[  6  -2 -26   4  31  -7 -10  -6   1   1   7   9  11  15  -1   1  10 -22
   8 -18   1  -3   1   1   9  -3  -5   8  -1  -4   1   7   2  -4 -13  -2
  16   1 -15  -4  -6  17   7 -45 -19  23  -6   2  -2  25] : (69) > (56)
[  4   3  -8   3  28  -2  -8  -7  -3  13  15   4   6   8  -3  11   3 -17
   8 -13  10   0  16   5   9   7  -4  17  -8 -15   6  10   3  -6   5   8
   4  -2   3 -12  -4   2  -8 -49 -13  12  -2   5  -6  24] : (71) > (59)
[  6  -5 -25   8  22 -11  -2   5   6  15   7   4  -3   1   3   0  -7 -28
  -1  -2  -1  -5   5   5   2   5   5  25  -9 -20  -5   9   7  -6  -1   2
  25   5   1  -9  -5  12  -1 -44  -3  14  -7   6  -8   5] : (74) > (49)
[ 14   0 -20   1  11  -2   6   1   3   0   2   7  18  24   2  -1   9 -18
   8  -7   6   5   7  -3  16   3   0   8   0 -16   7   9   1  -7 -15 -11
  14  -6 -11  -2  -9   3   1 -45  -9  -1  -4  -1  -5  20] : (69) > (52)
[  5   8 -25  10  19 -10  11  -1  10  25  13  -1   7   7   1   3  -8 -29
   5  -4  43   1   7   5   6  10   7   7  -6 -28   5   5   7  -3  -7  -1
  12   1 -12  -8   1   8   1 -45 -12  -4  -5  -4 -10  25] : (74) > (45)
[ 10  -5 -12  -4  16  -4  -1  -7   4   5   3   1   7  10  -1   7  -1 -14
   4  -7   7  -6  13   5   0   2   0  13  -8 -11  -4   4   6  -2 -13   1
  10  -2  -1  -5   8   2  -2 -42  -7   3  -1   2  -7  16] : (77) > (57)
[ 11  -2 -18  11   6 -32   3  -8   4  10   3   0   4  13  12  11 -11 -26
   9  -2  13  -1   0  11   1  10   9  19  -9  -9   0   1   4   0   2  -3
  22   1  -3  -2  -3  14  -4 -41 -14  16  -6   6 -11   1] : (74) > (49)
[  6   1 -10  -5  25   1  -6 -16   6   4   5  10  -1  10  -6  -2  -1 -22
  11 -14  13  -1  17  12  -7   4   8  11  -8 -15   0   8  -4  -2   6   0
   0   4 -10  -5  -4  15  -6 -53  -9   4   3   3  -3  25] : (77) > (40)
[ 19  17 -22   3  16 -11  -8   5   0  -1  10   9  20  18  -5   3   0 -16
   6  -7   6   0  13   6   0  12   1   3  -4 -17   3  11   9  -1  -7   0
  11  -6 -29  -5   1  18  -7 -48  -4   0  -2   1   1  20] : (69) > (52)
[  4  -1 -28  12  15 -15   6 -10   5  19   6  -7   5  -1   0 -18 -16 -29
   7  -2   4  -1  -1   4   0   4  10  19 -13   9   2   2   5   2  -4   6
  30  -1   3  -3 -10   9  16 -39 -17  17  -2 -44  -4  20] : (74) > (49)
[ -1  -6 -19   0  19 -23  -1   3  -2  25   3   8   8  -3  -3   4  -2 -18
   7  -9  11   7  11   1  14  -3  -1  11  -1 -14  -2  -2  10  10  -5   5
  -5  19   9  -7   1  12   1 -35 -20   3 -13  -1  -4  22] : (71) > (39)
[ 11  -3  -6   0  15   3   1 -19  -4   0   2   2  14   3  -9  -1   1 -19
   2 -14   6  -2  15  -8   5  -2  -1   8 -14  -8  -5   3   1  -6 -18   4
   3  -3  -1  -3  -1   3  -2 -52 -14   7   4   4  -1  28] : (77) > (40)
[  6  -4 -20   4  23 -10  -9   1   8   4   8  14  11  15   0  -2   2 -22
  10  -5  10   6  15   1   5  10  13   4  -2 -12  -1   4  10  -4 -11  -3
  12   4  -9  -1   5  13  -3 -50  -9  -1   0  -1  -4  22] : (77) > (40)
[ -2 -14 -25   2  22 -11  -9   0   5  14   7  -6  13  11   5  -2   1 -12
  -3  -4   2   0 -10  23   0   4  -2 -32   5 -17   1   1   7  -2  -5  -4
   7  19 -21  -6  -3 -11  -7 -32 -13  -1  -9   7  -4   7] : (69) > (52)
[ 16  -6 -11  -8  10 -14  -2   5   8 -11   1   9  10  16   7   1   1 -27
  14 -12  11  -7  22   7   4  14   2  15   5 -18   2   7   1 -13 -15  12
   5   1  -1   4   4   8   0 -51 -17   2  11 -13   6  32] : (77) > (57)
[ 32  -4 -26  10  11 -31   7   7   5   9  -6   1   5   3   4   6   1 -22
   5  -6   7   6  14   7  16  14   6  18  -8 -23   3   2   7  -4  -1   3
  20   7  -3  -1   2  13   2 -37 -13   2  -4  -9   0  21] : (74) > (45)
[ -4  -3 -21  10  40 -10 -14  -8   9   6   6   9  10  15   2   2  -5 -26
   1  -8  10   4  10  14  14   7   7  13  -1 -12   4  -5  16  -1  -3   2
  28   2  -2  -4   1  22   5 -46 -10   3   1  -2  -4  20] : (77) > (57)
[  2  -5 -15   6  28 -33   3  -2   4  15  -2   8   4   2  -2   4   3 -26
   2 -11  10  -1  13   9   8   2  -1  14  -4 -20   5   3   8  -4  -3   0
  17  -1   3 -15  -5  25  -5 -45 -12  -4  -4   1  -4  15] : (71) > (39)
[  4  -2 -26   4  22 -17  -4 -10   1  13   9   3   1  -5  -6   4   2 -17
   0  -6   6   5  13   7  11   4   4  16  -5 -22   2  -3  17  -7  -9   4
   0  -6  -2  -7   3  22  -1 -41  -8   1 -16  -8  -3  15] : (71) > (39)
[ 12  -2 -10  -2  15  -6  -6   0   1   6  -2  -9  14  21  -9  -3   1 -17
   4  -9   4  -9  12   4  10   5   4   3   1 -20  -4   4  -4  -1  -8  -4
  -6  -1 -10  -2  -1   8  -3 -45 -19  -1 -18   0  15  30] : (69) > (56)
[  1  -5 -29  17  24 -25  -3  -2   5  12   4  -2  -7  -8  -3   7  -2 -29
   3  -2   4  13   4  11  10   8  10  21  -8 -15  -2  -2  12   2  -7  -2
  26   2  -6  -6  -3  22   3 -30   1  10  -2  -4  -8   8] : (74) > (45)
[  3   2 -13   4  13 -11 -11  -3   7   6   9  -3   5   8  -1   0   1 -14
  14 -10   7  -4  13   1   2   3  -7  14  -1 -26  -5   3   8   1  -4   7
   3   6 -11  -9  -4   9   0 -45 -13   4 -21   9  -3  12] : (69) > (52)
